Below are the code and all the weights of a small trained network. Each question names an input and a target symbol and asks about switching units off, where a switched-off unit gives its printed mean instead of its output.

import numpy as np


def w(rows, s, z=0):
    codes = np.array(rows[::2]) - 128.0
    scale = np.full(codes.shape[1], s)
    scale[-1] = z or s
    return codes * scale


def f(y):
    return np.maximum(y, 0)


def softmax(a):
    e = np.exp(a - a.max(-1, keepdims=True))
    return e / e.sum(-1, keepdims=True)


def log_softmax(a):
    a = a - a.max(-1, keepdims=True)
    return a - np.log(np.exp(a).sum(-1, keepdims=True))


def net(x, mask):
    ids = ['βγεζθλτφω'.index(c) for c in x.split()]
    T = len(ids)
    res = E[ids] + P[:T]
    u = 0
    for l in range(2):
        q, k, v = (res @ M[l].T for M in (Q, K, V))
        z = softmax(np.where(np.tri(T) > 0, q @ k.T / 2**0.5, -1e9)) @ v
        res = res + np.where(mask[u], z, O[l][:, -1]) @ O[l][:, :-1]
        u += 1
        y = f(res @ A[l][:, :-1].T + A[l][:, -1])
        res = res + np.where(mask[u : u + 12], y, B[l][:, -1]) @ B[l][:, :-1]
        u += 12
    return log_softmax(res[-1] @ U[:, :-1].T + U[:, -1])


Q, K, V, O, A, B = {}, {}, {}, {}, {}, {}
E = w([
[172,77,133],'β',
[92,155,246],'γ',
[83,81,145],'ε',
[213,145,235],'ζ',
[175,205,119],'θ',
[94,179,60],'λ',
[217,92,101],'τ',
[84,209,126],'φ',
[142,97,7],'ω',
],0.016)
P = w([
[150,255,117],'0',
[124,221,134],'1',
[112,193,130],'2',
[107,172,127],'3',
[102,154,124],'4',
[97,137,118],'5',
[91,125,116],'6',
[90,114,117],'7',
[86,104,110],'8',
[85,94,110],'9',
[86,87,110],'10',
],0.0076)
Q[0] = w([
[27,199,182],'0.h1',
[255,125,156],'0.h1',
],0.0054)
K[0] = w([
[1,217,204],'0.h1',
[242,125,247],'0.h1',
],0.0059)
V[0] = w([
[255,248,140],'0.h1',
[166,80,190],'0.h1',
],0.009)
O[0] = w([
[163,90,61,253],'0.h1',
[253,3,186,138],'0.h1',
],0.0044,0.0073)
A[0] = w([
[80,186,253,55],'0.n1',
[100,199,223,74],'0.n2',
[115,127,174,8],'0.n3',
[64,142,173,104],'0.n4',
[144,174,148,108],'0.n5',
[165,118,97,109],'0.n6',
[161,93,101,79],'0.n7',
[15,77,104,66],'0.n8',
[86,67,119,242],'0.n9',
[102,152,22,7],'0.n10',
[68,186,125,253],'0.n11',
[118,104,182,83],'0.n12',
],0.013,0.0041)
B[0] = w([
[190,177,142,223],'0.n1',
[80,146,119,210],'0.n2',
[120,144,116,141],'0.n3',
[141,100,185,188],'0.n4',
[156,160,135,173],'0.n5',
[129,86,144,170],'0.n6',
[158,77,124,162],'0.n7',
[130,143,206,202],'0.n8',
[79,199,157,200],'0.n9',
[166,2,146,212],'0.n10',
[51,76,127,253],'0.n11',
[133,111,141,176],'0.n12',
],0.009,0.0066)
Q[1] = w([
[253,199,182],'1.h1',
[124,235,207],'1.h1',
],0.0045)
K[1] = w([
[255,167,83],'1.h1',
[110,219,164],'1.h1',
],0.0039)
V[1] = w([
[236,38,28],'1.h1',
[251,199,214],'1.h1',
],0.0026)
O[1] = w([
[37,228,197,46],'1.h1',
[1,100,102,247],'1.h1',
],0.006,0.0014)
A[1] = w([
[198,126,179,217],'1.n1',
[91,91,202,21],'1.n2',
[197,50,187,117],'1.n3',
[204,87,136,68],'1.n4',
[120,162,121,222],'1.n5',
[215,228,81,30],'1.n6',
[163,185,170,162],'1.n7',
[101,218,166,112],'1.n8',
[13,166,84,127],'1.n9',
[213,97,102,1],'1.n10',
[60,94,89,106],'1.n11',
[171,253,159,95],'1.n12',
],0.011,0.0055)
B[1] = w([
[89,156,158,254],'1.n1',
[143,105,149,201],'1.n2',
[152,135,181,253],'1.n3',
[155,164,92,188],'1.n4',
[116,192,147,166],'1.n5',
[249,161,108,137],'1.n6',
[86,119,115,201],'1.n7',
[181,148,101,185],'1.n8',
[159,204,14,182],'1.n9',
[130,142,62,154],'1.n10',
[97,86,88,178],'1.n11',
[141,192,36,180],'1.n12',
],0.012,0.0083)
U = w([
[109,165,41,50],'β',
[81,110,223,143],'γ',
[179,77,130,110],'ε',
[60,103,102,91],'ζ',
[171,152,65,233],'θ',
[249,130,79,63],'λ',
[204,171,203,49],'τ',
[53,218,144,9],'φ',
[53,141,165,213],'ω',
],0.013,0.015)

Each question gives the input, a string of symbols that net reads in full, and the target symbol t.
The units are the heads (2 rows each of Q, K, V and O) and the neurons (one row each of A and B). Each row of codes is followed by its name. A weight is (code - 128) times the scale printed after its matrix; where a second scale follows, it is the last column's (O, A, B and U).
mask holds one flag per unit, layer by layer, with each layer's heads first. A switched-off unit (its flag False) gives its mean, the last column of its rows in O or B, instead of its output. The means were averaged over made-up inputs and are rounded, as every weight is.
A unit's drop is (log p(t) with every unit on - log p(t) with that unit switched off) / (log p(t) with every unit on - log p(t) with every unit switched off).
The circuit of an input: a set's keep is (log p(t) with only the set's units on - log p(t) with every unit switched off) / (log p(t) with every unit on - log p(t) with every unit switched off). Starting from the 12 units with the biggest drops (on a tie, the unit counted first), units are removed one at a time, each time the one whose removal leaves the highest keep (on an exact tie, the one counted first), for as long as the keep stays at least 0.8.
circuit, biggest first: the units of the circuit, biggest drop first
k most important neurons: the k neurons with the biggest drops, biggest first
k most important neurons of layer l: the k neurons of layer l with the biggest drops, biggest first
drop of u: that unit's drop, to one decimal
input γ ω τ ε φ ζ ζ β, target γ: 3 most important neurons => (1.n9 1.n12 0.n9)
input ζ γ φ γ θ ε τ φ λ, target ζ: 3 most important neurons => (0.n10 1.n11 0.n11)
input ε ε ζ ε ε γ ε γ ε, target γ: circuit, biggest first => (0.h1 0.n8 1.n2)
input ω λ ζ ζ γ, target θ: 3 most important neurons => (0.n10 1.n8 0.n2)
input ε ζ λ, target ζ: 2 most important neurons => (0.n10 0.n11)
input ζ τ θ ε, target θ: 2 most important neurons => (1.n9 0.n10)
input τ ε ε γ γ ω ε ε, target γ: 3 most important neurons => (0.n8 0.n4 0.n2)
input γ λ γ, target φ: 2 most important neurons of layer 0 => (0.n1 0.n10)
input ζ θ ζ ζ ε, target θ: 3 most important neurons => (1.n9 0.n10 0.n9)
input ζ ω λ λ λ ω ω, target ε: most important neuron of layer 1 => (1.n1)
input ω φ γ, target φ: 3 most important neurons of layer 0 => (0.n1 0.n4 0.n10)
input ζ θ φ, target β: 3 most important neurons => (1.n9 0.n11 1.n3)
input θ ω γ ζ ζ ζ ω γ ω, target γ: 2 most important neurons => (0.n10 0.n8)
input ζ ε ζ λ λ τ φ γ, target θ: drop of 0.n2 => 0.6
input φ ζ ζ γ ε β γ ε ω β, target γ: drop of 1.n11 => 0.0
input ζ ζ ε ζ φ, target β: drop of 0.n6 => 0.0
input τ τ ε γ ε ε ω, target ε: drop of 1.n8 => 0.0
